Here is a tiny trained network, its code and every weight. The questions are about switching its units off for an input and a class, where a switched-off unit gives its printed mean instead of its output.

import numpy as np


def w(rows, s, z=0):
    codes = np.array(rows[::2]) - 128.0
    scale = np.full(codes.shape[1], s)
    scale[-1] = z or s
    return codes * scale


def f(y):
    return np.maximum(y, 0)


def log_softmax(a):
    a = a - a.max(-1, keepdims=True)
    return a - np.log(np.exp(a).sum(-1, keepdims=True))


def net(x, mask):
    res = np.array(x, float).reshape(1, 7) / 4 @ E
    y = f(res @ A[0][:, :-1].T + A[0][:, -1])
    res = res + np.where(mask, y, B[0][:, -1]) @ B[0][:, :-1]
    return log_softmax(res[-1] @ U[:, :-1].T + U[:, -1])


A, B = {}, {}
E = w([
[198,117,174,135,125,159,88,136,31],'x0',
[81,119,171,37,125,101,246,121,118],'x1',
[188,96,116,83,123,184,97,214,64],'x2',
[43,158,78,147,127,175,160,145,204],'x3',
[117,185,44,76,120,68,101,185,76],'x4',
[137,206,171,98,132,131,127,151,120],'x5',
[170,185,129,117,135,202,121,48,147],'x6',
],0.012)
A[0] = w([
[171,173,58,108,111,86,16,164,91,106],'n1',
[80,93,110,210,119,167,130,126,247,140],'n2',
[133,143,181,112,113,139,179,70,162,109],'n3',
[130,114,87,127,129,104,149,140,117,39],'n4',
[116,124,142,105,151,134,82,105,120,1],'n5',
[168,101,71,140,112,189,99,189,70,59],'n6',
[122,119,115,134,145,120,107,166,133,15],'n7',
[145,165,100,124,144,115,117,84,107,25],'n8',
[114,213,138,183,110,94,72,176,107,132],'n9',
[133,73,118,140,126,111,104,186,114,70],'n10',
[57,190,81,27,121,112,167,212,131,98],'n11',
[126,131,151,120,106,134,117,141,151,76],'n12',
[176,143,75,168,125,151,49,205,78,106],'n13',
[107,129,134,158,88,42,114,193,86,81],'n14',
[95,133,142,203,130,136,107,109,215,59],'n15',
[150,207,224,110,118,78,167,95,91,83],'n16',
[144,129,119,141,119,120,125,171,171,54],'n17',
[148,113,193,108,125,166,213,140,147,105],'n18',
[161,94,85,163,160,157,110,81,103,58],'n19',
[121,149,141,169,107,185,144,115,125,16],'n20',
[142,31,215,124,118,191,150,211,120,100],'n21',
[139,170,107,66,125,150,116,99,110,14],'n22',
[149,136,115,147,136,121,134,117,152,56],'n23',
[161,165,186,110,90,126,109,123,110,66],'n24',
[97,55,140,116,116,98,157,165,97,94],'n25',
[108,121,133,120,147,135,96,136,135,57],'n26',
[168,148,166,116,79,121,119,152,131,51],'n27',
],0.013,0.009)
B[0] = w([
[110,139,119,69,136,254,125,195,101,241],'n1',
[51,109,36,149,200,208,186,106,179,234],'n2',
[118,104,108,108,187,206,98,121,108,192],'n3',
[98,127,150,107,143,115,165,117,133,139],'n4',
[113,119,115,119,147,127,145,119,123,131],'n5',
[196,94,138,166,145,135,66,122,54,217],'n6',
[87,120,127,121,164,117,138,113,148,136],'n7',
[123,97,140,85,134,153,133,92,109,142],'n8',
[193,119,133,230,144,188,96,83,135,191],'n9',
[113,137,155,86,166,100,188,30,126,172],'n10',
[46,175,90,127,23,65,212,201,183,226],'n11',
[106,107,121,115,122,129,104,113,131,130],'n12',
[181,82,150,160,174,184,59,66,75,248],'n13',
[118,36,137,129,187,94,174,44,149,186],'n14',
[105,138,107,166,141,125,120,90,175,191],'n15',
[110,86,127,50,219,148,97,103,109,196],'n16',
[92,115,135,119,147,119,142,94,169,136],'n17',
[151,151,130,117,100,195,97,151,122,195],'n18',
[82,112,121,76,102,127,175,167,95,168],'n19',
[113,104,142,114,131,46,168,128,162,142],'n20',
[158,164,185,11,120,122,81,172,51,231],'n21',
[112,107,129,120,104,149,141,189,131,150],'n22',
[114,120,127,151,109,155,142,124,97,135],'n23',
[117,144,110,107,188,158,110,106,131,170],'n24',
[169,135,146,122,114,60,127,92,125,181],'n25',
[137,128,140,125,126,140,171,112,134,129],'n26',
[94,153,142,102,147,155,122,92,125,154],'n27',
],0.01,0.019)
U = w([
[108,104,123,130,102,2,151,129,117,187],'0',
[141,164,112,153,47,159,113,190,100,82],'1',
[138,174,189,173,165,96,54,110,155,23],'2',
[181,136,171,120,89,89,102,127,117,1],'3',
[158,187,162,186,102,76,84,148,158,66],'4',
[75,139,100,94,112,139,153,159,146,150],'5',
[158,115,139,114,154,171,83,119,73,196],'6',
[102,122,94,202,146,162,131,99,167,131],'7',
],0.013,0.008)

Each question gives the input, the list of numbers given to net, and the class t.
The units are the neurons (one row each of A and B). Each row of codes is followed by its name. A weight is (code - 128) times the scale printed after its matrix; where a second scale follows, it is the last column's (A, B and U).
mask holds one flag per neuron, in row order. A switched-off neuron (its flag False) gives its mean, the last column of its row in B, instead of its output. The means were averaged over made-up inputs and are rounded, as every weight is.
A unit's drop is (log p(t) with every unit on - log p(t) with that unit switched off) / (log p(t) with every unit on - log p(t) with every unit switched off).
The circuit of an input: a set's keep is (log p(t) with only the set's units on - log p(t) with every unit switched off) / (log p(t) with every unit on - log p(t) with every unit switched off). Starting from the 12 units with the biggest drops (on a tie, the unit counted first), units are removed one at a time, each time the one whose removal leaves the highest keep (on an exact tie, the one counted first), for as long as the keep stays at least 0.8.
circuit, biggest first: the units of the circuit, biggest drop first
top k neurons: the k neurons with the biggest drops, biggest first
drop when u is switched off: that unit's drop, to one decimal
input [-2,3,7,3,-1,0,-2], class 0: circuit, biggest first -> n1; n2; n11
input [-3,-2,-3,-3,7,5,1], class 5: circuit, biggest first -> n11
input [-8,-1,-2,3,0,1,-6], class 7: top 3 neurons -> n2; n21; n15
input [-6,-2,-7,-7,-1,0,-7], class 7: top 3 neurons -> n21; n11; n2
input [0,-3,-2,5,8,5,-3], class 7: top 3 neurons -> n9; n14; n21
input [3,6,-2,-4,7,8,7], class 5: top 2 neurons -> n11; n13
input [0,2,1,-3,6,7,4], class 5: top 2 neurons -> n11; n6
input [-2,4,-5,0,-2,-2,-7], class 0: top 4 neurons -> n1; n25; n13; n9
input [6,3,-7,0,0,-8,7], class 7: top 2 neurons -> n21; n13
input [1,6,0,1,7,-7,3], class 0: top 2 neurons -> n1; n2
input [6,7,-8,2,0,-1,-3], class 5: top 4 neurons -> n13; n6; n9; n21
input [-2,5,7,-4,0,-5,1], class 3: drop when n25 is switched off -> 0.1
input [7,7,-6,0,5,3,0], class 5: drop when n11 is switched off -> 0.3
input [-6,7,7,7,-5,2,8], class 5: drop when n25 is switched off -> 0.0
input [-5,-8,7,6,-5,-2,-2], class 7: circuit, biggest first -> n2
input [6,6,-1,0,7,-2,7], class 5: drop when n13 is switched off -> 0.1
